Below are the code and all the weights of a small trained network. Each question names an input and a target symbol and asks about switching units off, where a switched-off unit gives its printed mean instead of its output.

import numpy as np


def w(rows, s, z=0):
    codes = np.array(rows[::2]) - 128.0
    scale = np.full(codes.shape[1], s)
    scale[-1] = z or s
    return codes * scale


def f(y):
    return y / 2 * (1 + np.tanh(0.7978845608 * (y + 0.044715 * y**3)))


def softmax(a):
    e = np.exp(a - a.max(-1, keepdims=True))
    return e / e.sum(-1, keepdims=True)


def log_softmax(a):
    a = a - a.max(-1, keepdims=True)
    return a - np.log(np.exp(a).sum(-1, keepdims=True))


def net(x, mask):
    ids = ['γεηλξω'.index(c) for c in x.split()]
    T = len(ids)
    res = E[ids] + P[:T]
    u = 0
    for l in range(2):
        q, k, v = (res @ M[l].T for M in (Q, K, V))
        z = softmax(np.where(np.tri(T) > 0, q @ k.T / 2**0.5, -1e9)) @ v
        res = res + np.where(mask[u], z, O[l][:, -1]) @ O[l][:, :-1]
        u += 1
        y = f(res @ A[l][:, :-1].T + A[l][:, -1])
        res = res + np.where(mask[u : u + 4], y, B[l][:, -1]) @ B[l][:, :-1]
        u += 4
    return log_softmax(res[-1] @ U[:, :-1].T + U[:, -1])


Q, K, V, O, A, B = {}, {}, {}, {}, {}, {}
E = w([
[202,145,89,91],'γ',
[144,163,41,182],'ε',
[6,188,74,236],'η',
[120,142,195,37],'λ',
[60,32,154,28],'ξ',
[168,108,111,156],'ω',
],0.011)
P = w([
[253,90,162,188],'0',
[168,143,57,99],'1',
[102,147,106,90],'2',
[161,123,81,103],'3',
[140,110,105,81],'4',
[94,150,86,107],'5',
[146,121,87,121],'6',
[115,121,90,108],'7',
[108,126,77,97],'8',
],0.0072)
Q[0] = w([
[84,11,13,241],'0.h0',
[123,179,17,2],'0.h0',
],0.0054)
K[0] = w([
[148,2,141,234],'0.h0',
[123,118,119,29],'0.h0',
],0.0078)
V[0] = w([
[250,126,221,137],'0.h0',
[161,2,77,151],'0.h0',
],0.0092)
O[0] = w([
[49,196,139,245,89],'0.h0',
[236,96,81,255,251],'0.h0',
],0.0075,0.0027)
A[0] = w([
[206,157,80,158,72],'0.n0',
[175,58,212,163,73],'0.n1',
[160,150,248,49,150],'0.n2',
[93,230,159,201,254],'0.n3',
],0.011,0.0037)
B[0] = w([
[132,79,117,182,202],'0.n0',
[4,198,165,123,146],'0.n1',
[166,150,56,147,255],'0.n2',
[188,89,141,88,200],'0.n3',
],0.015,0.0039)
Q[1] = w([
[85,76,190,2],'1.h0',
[220,49,40,163],'1.h0',
],0.0081)
K[1] = w([
[135,6,213,81],'1.h0',
[169,189,254,204],'1.h0',
],0.0084)
V[1] = w([
[207,201,176,168],'1.h0',
[154,128,78,5],'1.h0',
],0.013)
O[1] = w([
[53,210,139,250,142],'1.h0',
[103,192,77,70,1],'1.h0',
],0.011,0.0075)
A[1] = w([
[2,121,125,144,254],'1.n0',
[223,172,166,126,122],'1.n1',
[77,64,130,158,162],'1.n2',
[127,119,164,171,13],'1.n3',
],0.013,0.002)
B[1] = w([
[249,143,183,151,171],'1.n0',
[142,194,174,162,171],'1.n1',
[104,101,113,147,254],'1.n2',
[117,141,127,66,223],'1.n3',
],0.017,0.0083)
U = w([
[93,151,146,149,163],'γ',
[71,120,20,149,193],'ε',
[66,138,25,55,130],'η',
[115,225,89,96,139],'λ',
[151,82,139,35,150],'ξ',
[3,125,126,124,2],'ω',
],0.0058,0.0037)

Each question gives the input, a string of symbols that net reads in full, and the target symbol t.
The units are the heads (2 rows each of Q, K, V and O) and the neurons (one row each of A and B). Each row of codes is followed by its name. A weight is (code - 128) times the scale printed after its matrix; where a second scale follows, it is the last column's (O, A, B and U).
mask holds one flag per unit, layer by layer, with each layer's heads first. A switched-off unit (its flag False) gives its mean, the last column of its rows in O or B, instead of its output. The means were averaged over made-up inputs and are rounded, as every weight is.
A unit's drop is (log p(t) with every unit on - log p(t) with that unit switched off) / (log p(t) with every unit on - log p(t) with every unit switched off).
The circuit of an input: a set's keep is (log p(t) with only the set's units on - log p(t) with every unit switched off) / (log p(t) with every unit on - log p(t) with every unit switched off). Starting from all 10 units, units are removed one at a time, each time the one whose removal leaves the highest keep (on an exact tie, the one counted first), for as long as the keep stays at least 0.8.
units of the circuit, in order: the units of the circuit, biggest drop first
most important unit: the unit with the biggest drop
k most important neurons: the k neurons with the biggest drops, biggest first
k most important neurons of layer l: the k neurons of layer l with the biggest drops, biggest first
drop when u is switched off: that unit's drop, to one decimal
input ξ ξ λ ξ ξ η, target ξ: most important unit => 0.n3
input ξ ξ λ ε, target ξ: 4 most important neurons => 0.n1, 0.n2, 1.n3, 0.n3
input λ ξ λ λ λ ε, target λ: 4 most important neurons => 0.n3, 1.n0, 0.n2, 1.n2
input λ λ η λ ξ γ ξ ξ ω, target λ: 2 most important neurons => 0.n3, 1.n0
input λ ξ λ, target λ: units of the circuit, in order => 0.n2, 1.h0, 1.n2
input λ ξ ξ ξ η, target λ: units of the circuit, in order => 1.h0, 0.h0, 0.n3, 1.n0
input η ε λ, target η: units of the circuit, in order => 0.h0, 1.h0
input η λ ε ε ξ λ ξ ξ λ, target η: units of the circuit, in order => 1.h0, 1.n0
input λ ε λ λ ξ, target λ: 4 most important neurons => 0.n3, 1.n0, 0.n2, 0.n0
input η ξ γ ε ξ ξ, target η: 2 most important neurons => 1.n0, 0.n0
input λ ε ε η ξ γ λ γ λ, target λ: units of the circuit, in order => 1.n2, 1.h0
input λ λ ξ λ η, target λ: 4 most important neurons => 1.n0, 1.n2, 0.n0, 0.n1
input λ λ λ γ, target λ: 3 most important neurons of layer 0 => 0.n3, 0.n2, 0.n0
input ω λ ε ξ ξ η, target ω: most important unit => 1.h0
input λ λ γ, target λ: 2 most important neurons => 0.n3, 1.n0
input η λ ξ ξ ξ ε ξ, target η: 2 most important neurons of layer 0 => 0.n0, 0.n1
input ξ ξ ε ξ η, target ξ: drop when 1.n2 is switched off => -0.1
input λ η ξ, target λ: drop when 0.n0 is switched off => 0.2
input ξ γ ε ξ λ ξ ξ ε, target ξ: drop when 0.n0 is switched off => 0.2
